Here is a tiny trained network, its code and every weight. The questions are about switching its units off for an input and a class, where a switched-off unit gives its printed mean instead of its output.

import numpy as np


def w(rows, s, z=0):
    codes = np.array(rows[::2]) - 128.0
    scale = np.full(codes.shape[1], s)
    scale[-1] = z or s
    return codes * scale


def f(y):
    return y / 2 * (1 + np.tanh(0.7978845608 * (y + 0.044715 * y**3)))


def log_softmax(a):
    a = a - a.max(-1, keepdims=True)
    return a - np.log(np.exp(a).sum(-1, keepdims=True))


def net(x, mask):
    res = np.array(x, float).reshape(1, 7) / 4 @ E
    y = f(res @ A[0][:, :-1].T + A[0][:, -1])
    res = res + np.where(mask, y, B[0][:, -1]) @ B[0][:, :-1]
    return log_softmax(res[-1] @ U[:, :-1].T + U[:, -1])


A, B = {}, {}
E = w([
[41,133,101,203,135,186,219,64,82,247,90],'x0',
[129,130,131,132,126,128,119,123,125,128,127],'x1',
[109,87,159,181,53,116,56,209,205,245,147],'x2',
[194,13,22,30,78,158,98,98,94,187,88],'x3',
[124,133,119,129,127,132,125,127,129,126,131],'x4',
[189,173,154,102,27,190,186,90,138,145,253],'x5',
[68,57,127,99,188,33,128,14,189,154,231],'x6',
],0.006)
A[0] = w([
[66,143,109,191,156,189,211,60,66,209,94,87],'N0',
[183,207,123,144,97,232,130,216,68,90,27,99],'N1',
[168,168,133,153,101,202,122,214,82,108,72,85],'N2',
[104,75,164,188,53,119,81,188,215,226,115,84],'N3',
[82,250,218,228,158,135,150,185,137,73,151,82],'N4',
[226,142,137,62,126,81,32,216,160,18,147,59],'N5',
[180,17,25,61,70,173,115,93,80,184,80,66],'N6',
[53,131,112,204,149,177,201,65,79,228,107,65],'N7',
[207,19,38,40,77,155,79,102,55,173,104,58],'N8',
[172,182,120,158,86,176,130,223,84,121,59,120],'N9',
[86,80,137,84,204,30,118,14,180,125,221,84],'N10',
[167,162,127,162,92,189,131,203,77,108,71,52],'N11',
[87,225,212,202,167,96,167,133,126,78,154,69],'N12',
[56,71,95,161,227,63,76,179,119,124,5,65],'N13',
[118,74,156,205,80,136,70,201,215,227,156,91],'N14',
[122,96,154,173,78,104,64,220,192,224,137,91],'N15',
[47,102,103,162,213,52,79,154,112,147,1,75],'N16',
[189,166,104,93,207,135,165,71,56,24,132,102],'N17',
[195,115,156,36,127,48,43,157,190,29,184,65],'N18',
[179,171,154,106,26,194,187,105,153,141,252,57],'N19',
[119,107,157,153,111,134,86,179,186,195,133,3],'N20',
[70,78,101,160,216,61,59,174,129,91,5,92],'N21',
[109,103,97,160,189,79,113,162,135,129,60,13],'N22',
[65,202,209,214,172,93,143,141,172,87,195,81],'N23',
[139,162,105,87,201,156,197,52,52,32,90,69],'N24',
[165,63,58,56,120,163,136,106,78,111,109,32],'N25',
[61,128,110,162,113,155,163,84,85,197,115,37],'N26',
[51,141,83,199,127,210,207,78,87,254,97,73],'N27',
[128,157,102,99,196,149,209,41,53,40,98,80],'N28',
[72,59,124,134,177,18,135,24,211,160,216,78],'N29',
[168,184,144,111,12,195,189,75,142,158,246,63],'N30',
[151,184,137,138,83,205,116,203,105,103,44,116],'N31',
[87,216,190,210,140,91,144,145,152,86,153,59],'N32',
[120,103,151,176,80,124,67,209,196,228,135,84],'N33',
],0.0052,0.0034)
B[0] = w([
[105,84,220,194,90,120,102,217,162,55,116,220],'N0',
[55,52,58,188,190,102,204,62,97,184,174,219],'N1',
[73,50,71,155,188,118,193,80,101,171,168,177],'N2',
[118,200,113,94,47,41,164,113,53,73,108,214],'N3',
[148,132,59,33,158,137,54,130,216,208,45,209],'N4',
[90,33,236,252,100,165,126,230,174,51,108,216],'N5',
[157,151,85,34,175,122,42,146,253,202,32,236],'N6',
[110,62,209,204,101,143,99,218,180,56,124,219],'N7',
[142,147,78,48,157,115,44,155,242,197,35,233],'N8',
[59,60,64,179,197,110,186,66,102,183,181,191],'N9',
[53,42,47,196,188,110,204,72,80,191,169,246],'N10',
[87,67,85,176,183,109,168,87,100,183,164,165],'N11',
[146,153,77,48,137,116,61,138,202,181,35,189],'N12',
[212,204,165,97,148,226,126,92,115,134,217,231],'N13',
[111,201,101,76,52,64,138,105,45,72,110,218],'N14',
[98,190,125,97,58,59,142,95,52,60,110,205],'N15',
[233,180,180,118,141,229,121,105,119,125,221,226],'N16',
[99,195,141,105,47,48,133,137,63,66,89,207],'N17',
[92,37,222,236,104,156,143,232,161,76,121,217],'N18',
[222,176,183,102,175,209,110,100,104,131,218,209],'N19',
[121,155,128,107,87,106,141,129,102,112,111,143],'N20',
[241,194,193,117,161,228,120,96,107,137,240,234],'N21',
[167,148,153,118,137,152,121,118,119,125,151,148],'N22',
[154,129,68,47,162,129,58,124,215,201,33,205],'N23',
[108,204,134,78,29,59,129,119,60,76,102,206],'N24',
[134,166,103,95,119,93,87,122,160,149,72,170],'N25',
[117,80,164,162,127,143,129,179,148,107,123,166],'N26',
[128,67,247,203,101,156,96,239,172,43,110,240],'N27',
[91,202,119,86,22,50,132,127,63,64,96,207],'N28',
[56,48,43,194,197,122,224,71,87,196,172,255],'N29',
[230,181,171,121,169,239,105,92,107,133,207,220],'N30',
[84,53,68,172,188,99,188,78,98,193,177,189],'N31',
[149,131,69,60,167,130,58,140,214,187,64,177],'N32',
[92,197,126,75,70,49,162,94,53,61,103,201],'N33',
],0.0057,0.0055)
U = w([
[51,30,57,175,177,100,173,47,95,202,173,255],'0',
[148,143,77,58,145,116,62,140,246,203,26,112],'1',
[103,50,206,205,105,142,115,254,165,51,118,111],'2',
[100,224,112,93,56,36,134,94,31,64,103,83],'3',
[252,192,160,120,154,241,115,74,108,147,239,47],'4',
],0.0094,0.00096)

Each question gives the input, the list of numbers given to net, and the class t.
The units are the neurons (one row each of A and B). Each row of codes is followed by its name. A weight is (code - 128) times the scale printed after its matrix; where a second scale follows, it is the last column's (A, B and U).
mask holds one flag per neuron, in row order. A switched-off neuron (its flag False) gives its mean, the last column of its row in B, instead of its output. The means were averaged over made-up inputs and are rounded, as every weight is.
A unit's drop is (log p(t) with every unit on - log p(t) with that unit switched off) / (log p(t) with every unit on - log p(t) with every unit switched off).
The circuit of an input: a set's keep is (log p(t) with only the set's units on - log p(t) with every unit switched off) / (log p(t) with every unit on - log p(t) with every unit switched off). Starting from the 12 units with the biggest drops (on a tie, the unit counted first), units are removed one at a time, each time the one whose removal leaves the highest keep (on an exact tie, the one counted first), for as long as the keep stays at least 0.8.
units of the circuit, in order: the units of the circuit, biggest drop first
unit that matters most: the unit with the biggest drop
k most important neurons: the k neurons with the biggest drops, biggest first
drop of u: that unit's drop, to one decimal
input [6,2,5,-6,2,-6,2], class 1: units of the circuit, in order : [N23]
input [4,0,-3,-2,6,-4,-1], class 2: units of the circuit, in order : [N0 N7]
input [-1,6,3,-5,5,-7,-3], class 4: units of the circuit, in order : [N21 N13]
input [-8,7,-2,5,8,-8,8], class 0: 3 most important neurons : [N10 N29 N27]
input [7,-1,-6,-8,-8,-5,-7], class 1: 3 most important neurons : [N4 N12 N32]
input [-7,-7,7,4,0,-6,4], class 2: 2 most important neurons : [N18 N5]
input [7,-4,7,5,1,3,-5], class 2: 4 most important neurons : [N27 N7 N0 N26]
input [-4,0,7,2,-2,-8,8], class 0: 4 most important neurons : [N29 N10 N30 N19]
input [-8,-1,-8,4,3,4,8], class 0: 3 most important neurons : [N10 N29 N27]
input [8,-2,8,1,-8,6,5], class 2: 4 most important neurons : [N27 N7 N0 N26]
input [-1,5,-2,8,-7,6,7], class 1: 2 most important neurons : [N8 N6]
input [5,4,8,8,2,5,-8], class 0: 4 most important neurons : [N1 N9 N31 N2]
input [0,-8,6,-6,8,2,4], class 1: 3 most important neurons : [N23 N4 N32]
input [-1,1,-5,-2,2,6,8], class 0: units of the circuit, in order : [N10]
input [-3,1,-8,7,-8,8,1], class 3: 3 most important neurons : [N17 N28 N24]
input [5,8,-5,6,0,-1,-7], class 0: 3 most important neurons : [N1 N9 N31]
input [5,-8,-8,3,3,8,2], class 3: 4 most important neurons : [N28 N24 N17 N21]
input [7,1,-2,-5,-3,-7,-1], class 2: 3 most important neurons : [N0 N7 N27]
input [1,-7,4,-6,6,-5,3], class 1: drop of N4 : 0.1
input [8,7,3,6,1,1,3], class 2: drop of N7 : 0.1
input [-3,-8,4,-7,-3,4,2], class 1: drop of N33 : 0.0
input [-8,-4,-5,-8,-7,2,-8], class 0: unit that matters most : N1
input [6,-3,-3,-4,-5,1,-8], class 0: drop of N1 : 0.1
